(in the rows, 128 means zero)
Here are made-up things, facts about them, and rows of numbers that follow some of those facts. Name the thing behind each unnamed row.

Named rows:
[124 147  93 136 108 156 107 158 130 142 152 105 132 123 130  56 162 120
 134  96  93 114 113 117 136 154  84 160] -> j334
[147 142 112 135  98 118 126 123 102 190 130  93 120 136 148 140 138 138
 151  89  82 135 129 117  70 135 118 109] -> j344
[147 173 122 121 135 100 125 138 106 131 129 105 128 137 138 122 119 131
 148  83  96 135 142 119 124 131 117  62] -> j542
[124 132  92 133 109 142 101 127 126 130 137 103 136 126 127  79 146 119
 140 129 103 116 118 120 122 137  89 156] -> j547
[155  73 119 125 134 157  90 130 132  89 145 126 148  80 139 136 111 109
 183 157  71 131 123 142  92 149 122  86] -> j852
[141  56 115 120 105 149 120 103  95 109 164 171 141  85 188 187 126 117
 136 136  59 126 137 153 134 155 128 134] -> j651
[141 106 112 138 139 157 157 144  83 140 139 122 126 133 145 149 116 121
 152 105 114 125 131 119 119 125  89 159] -> j714
[155 149 120 124 142 129 131 132 115 127 142 129 134 119 143 113 115 118
 148  63 128 117 140 130 176 138 106 111] -> j882
[138  47 127 124 115 161  79 116 131  88 139 113 165  92 111 114 142 106
 176 131 103 120 104 147  90 145 113 106] -> j553
[144 104 117 132 107 152  86 147 154 106 114 121 132 117 144 116 145 130
 126 110 132 116 124 139  74 117  98 137] -> j615
[132 152  98 116 148 112  89 117 122  81 123 126 144 128 108  88 111 124
 146 116 108 128 136 123 131 112 112  93] -> j458
[153  80 136 132 113 163 111 144 136 117 137 124 136  94 155 144 135 121
 148 103 112 119 123 141  92 143 107 116] -> j544
[139 104 100 124 108 138  97 140 130  89 128 169 124 114 186 165 134 135
  95 141  78 124 148 143  97 112 117 142] -> j338
[135 113 119 117 133 128 100 107 112  97 130 121 155 123 102  84 141 117
 146  65 147 113 121 137 149 129 103 113] -> j445
[144 123  98 131 110 138 110 112 118 136 129 118 129 119 139 116 124 123
 146 122 113 122 124 125 113 127 104 141] -> j940
[146 170 133 115 128 119 145  86 124  97 145 126 133  84 135  66 101 129
 131  97 126 135 134 113 135 120 105 105] -> j67
[142 144 117 118 143 121 113 122 111 103 132 128 141 122 119 100 122 121
 144  86 123 122 134 128 147 126 106 103] -> j26
[132 140 133 118 123 105 110 118 100 126 126  99 147 144 119 107 152 132
 142  58 117 131 121 125 103 131 112  71] -> j299
[144 166 122 119 127 126 161  91 128  98 146 132 136  78 145  71  95 136
 133 100 122 139 141 113 143 119 101  87] -> j470

How the things are related:
j334 Λ:j400,j3 μ:j793 χ:j206
j87 Λ:j568,j702 μ:j382 χ:j572
j957 Λ:j621 χ:j221
j402 χ:j470
j626 μ:j835,j651,j338 χ:j940
j494 Λ:j549 μ:j596,j899
j540 χ:j542
j35 χ:j194
j596 Λ:j549,j810 χ:j787
j194 Λ:j812,j3
j445 μ:j342,j306,j335 χ:j391
j749 μ:j171,j848,j684
j793 Λ:j3 χ:j3
j344 Λ:j957 χ:j524
j89 Λ:j607 χ:j26
j940 Λ:j402
j428 μ:j651,j105 χ:j848
j4 χ:j318
j629 χ:j299
j709 Λ:j545 χ:j631
j169 Λ:j866 μ:j375,j71
j812 Λ:j196 χ:j527
j470 χ:j338
j621 μ:j215 χ:j815
j971 μ:j568,j542
j899 Λ:j852,j607 χ:j867
j872 μ:j836
j400 Λ:j3
j458 χ:j592
j206 Λ:j831 χ:j453
j866 Λ:j4,j318 μ:j221,j239 χ:j915
j717 μ:j772 χ:j96
j258 μ:j180,j613 χ:j445
j631 μ:j180,j592
j927 Λ:j3,j702 μ:j146,j863,j397
j288 χ:j494
j323 Λ:j171 χ:j845
j875 Λ:j621,j170 μ:j651 χ:j144
j80 Λ:j70 μ:j217 χ:j239
j173 Λ:j89
j546 Λ:j3 χ:j917
j862 μ:j812,j571,j477,j982,j468 χ:j699
j122 χ:j169
j186 Λ:j83
j835 Λ:j747 χ:j4
j760 Λ:j477,j790 χ:j89
j622 χ:j46
j304 Λ:j613,j607 μ:j596,j592
j549 Λ:j70,j836
j524 χ:j546
j657 Λ:j607,j592
j702 Λ:j686,j568 μ:j754,j899,j397 χ:j982
j71 Λ:j867 χ:j80
j852 Λ:j607 χ:j619
j917 Λ:j342,j445,j607 χ:j927
j382 χ:j87
j62 μ:j288,j808,j607,j344,j83 χ:j682
j811 Λ:j170 μ:j146,j397 χ:j104
j734 χ:j540
j146 χ:j812
j619 Λ:j400,j3 μ:j83 χ:j512
j684 χ:j535
j790 Λ:j528 χ:j629
j271 Λ:j836
j338 Λ:j549 χ:j70
j301 Λ:j494 χ:j288
j479 Λ:j568 χ:j613
j180 χ:j186
j568 Λ:j607,j836
j274 Λ:j3
j472 χ:j537
j105 Λ:j342 χ:j759
j471 Λ:j607 μ:j217
j845 Λ:j42,j836 χ:j754
j199 Λ:j335 μ:j835 χ:j822
j435 Λ:j240,j772,j836 μ:j67,j402,j684,j470
j240 Λ:j3 μ:j596,j146 χ:j659
j159 χ:j468
j882 χ:j83
j233 Λ:j686,j62 χ:j402
j926 χ:j895
j592 Λ:j233
j487 Λ:j613,j537 χ:j471
j363 Λ:j170 χ:j210
j342 χ:j835
j735 Λ:j170,j210 μ:j194,j568,j760,j527 χ:j487
j615 Λ:j549 μ:j3,j233 χ:j875
j192 Λ:j215 μ:j146 χ:j763
j605 Λ:j278 μ:j180,j699 χ:j363
j216 Λ:j170 μ:j863,j714 χ:j458
j104 μ:j524,j840,j882 χ:j747
j572 Λ:j822 χ:j852
j67 χ:j320
j210 μ:j170,j836
j652 Λ:j304,j568
j535 Λ:j727,j334,j607 χ:j35
j42 Λ:j89 μ:j483,j982,j323,j470 χ:j216
j6 μ:j863,j763
j278 χ:j702
j867 χ:j171
j375 χ:j626
j915 χ:j615
j70 χ:j240
j215 Λ:j621 χ:j605
j335 χ:j836
j96 μ:j397 χ:j335
j483 χ:j571
j863 χ:j735
j26 χ:j727
j895 χ:j71
j859 Λ:j686,j342 μ:j652 χ:j607
j787 Λ:j170 χ:j652
j759 Λ:j6,j62 χ:j67
j453 μ:j790
j147 μ:j171,j652,j848
j262 Λ:j568 χ:j199
j508 Λ:j607 μ:j754,j684,j629,j592
j477 Λ:j629 χ:j344
j391 χ:j508
j808 χ:j677
j553 Λ:j607 μ:j400,j584,j845
j763 χ:j840
j196 Λ:j3 μ:j852 χ:j684
j397 Λ:j402 χ:j270
j14 χ:j734
j699 Λ:j537,j607 χ:j686
j221 Λ:j80 χ:j808
j754 Λ:j6,j815 χ:j275
j537 Λ:j607 μ:j524 χ:j62
j527 Λ:j917 χ:j42
j318 Λ:j67 μ:j239,j549 χ:j709
j545 Λ:j217,j470
j277 Λ:j621,j270
j815 Λ:j3 χ:j971
j320 μ:j35,j657
j170 Λ:j568
j83 χ:j862
j544 Λ:j549,j46,j607 χ:j277
j831 Λ:j971,j629 μ:j64,j607,j622
j171 Λ:j607
j613 Λ:j70 χ:j64
j810 μ:j915
j64 χ:j483
j682 Λ:j686
j468 Λ:j3,j699 χ:j278
j432 Λ:j607
j144 Λ:j621 μ:j759,j71
j82 Λ:j70,j210 χ:j271
j607 χ:j397
j512 Λ:j304 μ:j301,j472 χ:j217
j547 Λ:j528,j180,j3,j859 μ:j275
j46 μ:j271
j530 Λ:j542
j714 Λ:j323 χ:j711
j577 μ:j530,j402
j727 Λ:j171 χ:j170
j528 Λ:j619 μ:j221
j651 Λ:j171,j607 χ:j82
j299 μ:j607
j3 Λ:j607 χ:j899
j822 μ:j64
j430 μ:j808,j542 χ:j477

Rows to name:
No name comes twice in this set of rows, the named rows included.
[124 149  86 127 131 127 146 102 133  86 129 129 151  96 123  75 101 138
 143 113 114 139 146 120 149 110  95  54] | j571
[ 94 128  82 129 150 150  89 171  89  54 125 106 146 156  81  57 144 114
 146 178  87 136 106  96  69 105  72 164] | j927
[154  93 118 130 123 151 107 127 124 122 143 119 138  93 143 138 112 111
 171 138  86 124 126 135 110 145 115 112] | j657
[142 177  90 117 163 107  94 131 125  86 121 128 135 127 122  92  88 122
 149 135  92 132 150 119 138 107 114  87] | j217
[123  83  98 120  93 137 100  93  99 110 141 153 142 115 147 143 155 124
 114 118 100 119 124 143 128 128 112 163] | j199
[163 142 101 140 120 144 123 139 136 158 131 124 119 114 161 132 111 121
 151 115 113 117 137 126 134 134 105 140] | j221
[133 125  94 137  97 123 107  96 108 125 129  96 125 128 127 129 112 122
 148 165 117 121 124 119 124 127  98 146] | j682
[147 162 125 121 132 105 131 134 106 139 134 110 124 133 142 125 122 131
 146  70  97 133 138 119 133 132 115  73] | j64
[136 108  93 124 108 135 125 109 100 127 149 166 126 111 178 166 130 126
 114 127  77 124 140 139 142 131 119 153] | j835
[142 106  98 132 110 136 102 106 116 123 129 109 130 114 132 122 118 125
 156 136 102 122 129 125  92 125 108 143] | j727

The same things again, as new rows of numbers:
Known rows:
[120 112 137 147 130 131 150 121 144 142 174 134 127 113 125 113  94 114
 106 101 107 152 116 159 165 134 139 109  75 132 105 113 141 132 137 127
 143 125 132 119 138] -> j848
[134 163 130 104 119 149 125 125 117 130 123 140 148 155 125 132 124 129
 147 121 131 120 150 134 125  86 124 153 142 124 113 131 128 159 108 114
 154 147 147 109 129] -> j233
[198 128 122 116 139  85 107 112 143 134 125 117 111 138 129 135 145 152
 192 147 151 130  47 148  97 160 131 120  96 134 131 141 125  96 134 120
 120 142  98 143 171] -> j831
[131 129  70 141 109 127  59 133 122 115 162 138  91 170 129 116 201  51
  92 166  62  66 162 191 200  52 163  66 127 113 123 146  74 164 109 125
 148 209 211 123 208] -> j607
[ 92 121  82 204 118 158 128 115 120 109  60  67 169 101 130 156 135 113
 121 154 126 154  99 141  68 140 118 158 102 158 107 138 124 101  73 160
 141 107 144 161 109] -> j508
[183 118 116 122 151  66 115 115 136 126 135 126 102 135 121 121 133 140
 145 146 142 125  57 144 119 145 135 103 102 126 149 132 127 104 143 132
 108 145 110 147 169] -> j299
[ 91 140  97 155 111 133  88 156 133 111 131 143  93 135 133 128 163  78
  62 149  84  92 228 134 168  82 137  96 155 115 122 144 105 144 137 138
 104 148 181 133 124] -> j836
[130 147 152 104 149 123 134 133 144 139 147 175 119 127 133 146 116 112
 110 113 122 138 168 121 143 134 124 106 124 131 145 131 132 117 156 120
 107 126 114 134 118] -> j524
[226 131  94  59 144  41 139 142 148 139 117 125  81 148 104 120  89 113
 106 134 136 123  65 101  95 109 138 126  98 135 139 111 148 180 144 139
  96 119 117  84 145] -> j344
[156 166 113 115 119 160 139 103 106 119 110 147 149 124 139 136 114 138
 156 101 140 123 157 150 144  93 118 152 124 108 100 119 143 160 121 125
 156 164 143 103  94] -> j105
[137 155 153  98 129 117 143 127 151 128 148 182 118 117 131 134 135 113
 119 111 113 126 169 105 153 129 138 109 136 144 152 125 135 101 149 126
 102 108 107 130 114] -> j239
[154 154 135  86 113 159 126 110 102 114  84 145 183 130 136 166 116 152
 187 134 154 140  99 122  55 118 121 171 122 143 100 129 116 142  96 125
 165 129 105 107 102] -> j547
[149 135  91 113  98  96 116 187 152 128 134 117  70 127 115 106 140  92
  88 134  95  86 210 102 141 111 157 113 165 140  89 112 126 165 137 142
  71  93 144  89  95] -> j170
[131 133 145 131 141 127 133 125 129 145 157 126 112 134 120 107 118 156
 150 117 138 128 124 138 162 142 118 128 137 109 127 134 141 113 149 112
 130 135 125 129 149] -> j159
[135 128 104 119 114 124 124 130 106 123  88  79 127 136 139 114 110 136
 123 136 133 122 133  96 121  89 108 170 154 109 124 129 142 168  98 136
 144 122 167  99 107] -> j262
[136  99 132 158 149 131 154 117 133 143 140  89 128 104 124 126 112 153
 154 119 155 143  85 153 125 174 118 127 104 129 124 122 140 111 136 131
 136 124 104 144 101] -> j605
[ 84 157 152 124 172 137 175 130 154 167 187 127 104 145  93 118 116  77
 107  99 143 134 118 139 156 126 125 133 158 126 163 108 140 151 122 100
 148 129 119 144 151] -> j146
[138 148 154 110 136 106 149 119 150 128 137 155 126 100 137 138 134 136
 143 112 132 143 134 104 133 162 125 115 122 154 153 128 144  77 137 133
  97 109  97 134 114] -> j709
[ 83 104  91 166 131 150 132 120 105 114 123  86 128 113 135 120 139  99
  76 128 105 116 148 145 174 104 125 116 130 114 138 125 130 146 112 146
 148 146 188 128 104] -> j613

Name these rows:
No name comes twice in this set of rows, the named rows included.
[194 117 120 125 146  74 111 105 135 145 144  97  88 145 128 110 146 151
 168 146 142 121  62 148 133 147 123 120 117 116 143 155 135  98 136 114
 122 161 127 140 183] | j430
[144 164 155 104 116 160 118 125 130 138 147 161 149 150 121 130 118 124
 173 115 133 119 126 144 124 102 132 145 131 116  96 124 116 148 120 102
 159 153 121 113 161] | j790
[126 112 154 130 132 122 144 115 141 142 156 150 144 117 129 123  87 138
 116 100 121 169 115 121 138 142 130 128  93 140 126 116 153 107 141 128
 130 108 113 126 148] | j530
[103  99 149 165 121 138 121 144 149 151 211 151 115 122 114 100 108 112
  98 107  87 143 133 161 188 130 146  96  81 132  96 118 126 120 141 118
 136 126 129 128 176] | j402
[127 108 176  97 104 150 107 141 136 141 194 170 158 140 124 118  98 144
 139 118 100 150 126 118 126 125 135 128 100 141 102 124 106 131 136 106
 156 114 112 109 183] | j477
[123 135 168  90 143 119 152 117 126 125 148 181 129 124 126 132 102 134
 112 109 144 143 132 110 137 135 122 118 116 122 166 116 144 133 155 123
 120 128 103 128 115] | j71
[135 159 128 103 107 166 115 112 110 116  98 151 177 138 133 155 131 128
 162 132 138 128 125 126  90 106 128 153 123 142 103 121 114 150  99 125
 157 141 124 111 121] | j274
[140 139 149  72 129 154 138 118 113 129 126 152 162 134 135 151 109 137
 150 114 139 136 110 120 105 113 119 145 119 131 128 127 120 165 119 123
 162 134 120  96 109] | j759
[143 142 109 152  94 167 116 127 116 126 111 120 166 130 124 121 116 144
 177 127 128 129 111 158  96 112 130 161 108 131  53 125 125 139  94 121
 167 143 134 112 146] | j859
[171 121 125  90 159  77 122 107 142 142 168 130  93 148 126 132 133 118
 128 128 124 126  63 147 158 125 135  96  96 123 166 137 127 132 144 123
 131 160 133 117 173] | j288
[129 169 104 118 124 155 139  77  88 108  80 139 164 111 159 151 101 132
 117  97 130 135 159 139 166  71 112 159 129 104 141 131 157 167 104 144
 171 168 171 100  69] | j651
[ 60  97 102 204 150 125 148 126 114 119  93  63 123 108 113 109 149 106
  83 151 144 126  99 128 116 148 120 119 150 128 168 122 130 114 116 146
 120 116 149 182 111] | j494
[ 95 119 160 103 156 135 156 136 134 153 181 123 110 134 115 123 134 105
 122 118 141 123 113 127 139 142 123 109 152 127 158 118 124 142 134 110
 135 128 116 142 135] | j763
[127  90 134 175 115 124 125 134 139 136 144 114 127 116 128 109 113 154
 144 126 120 150 107 138 117 163 132 124  97 136  95 135 135  86 136 128
 122 109 111 144 160] | j577

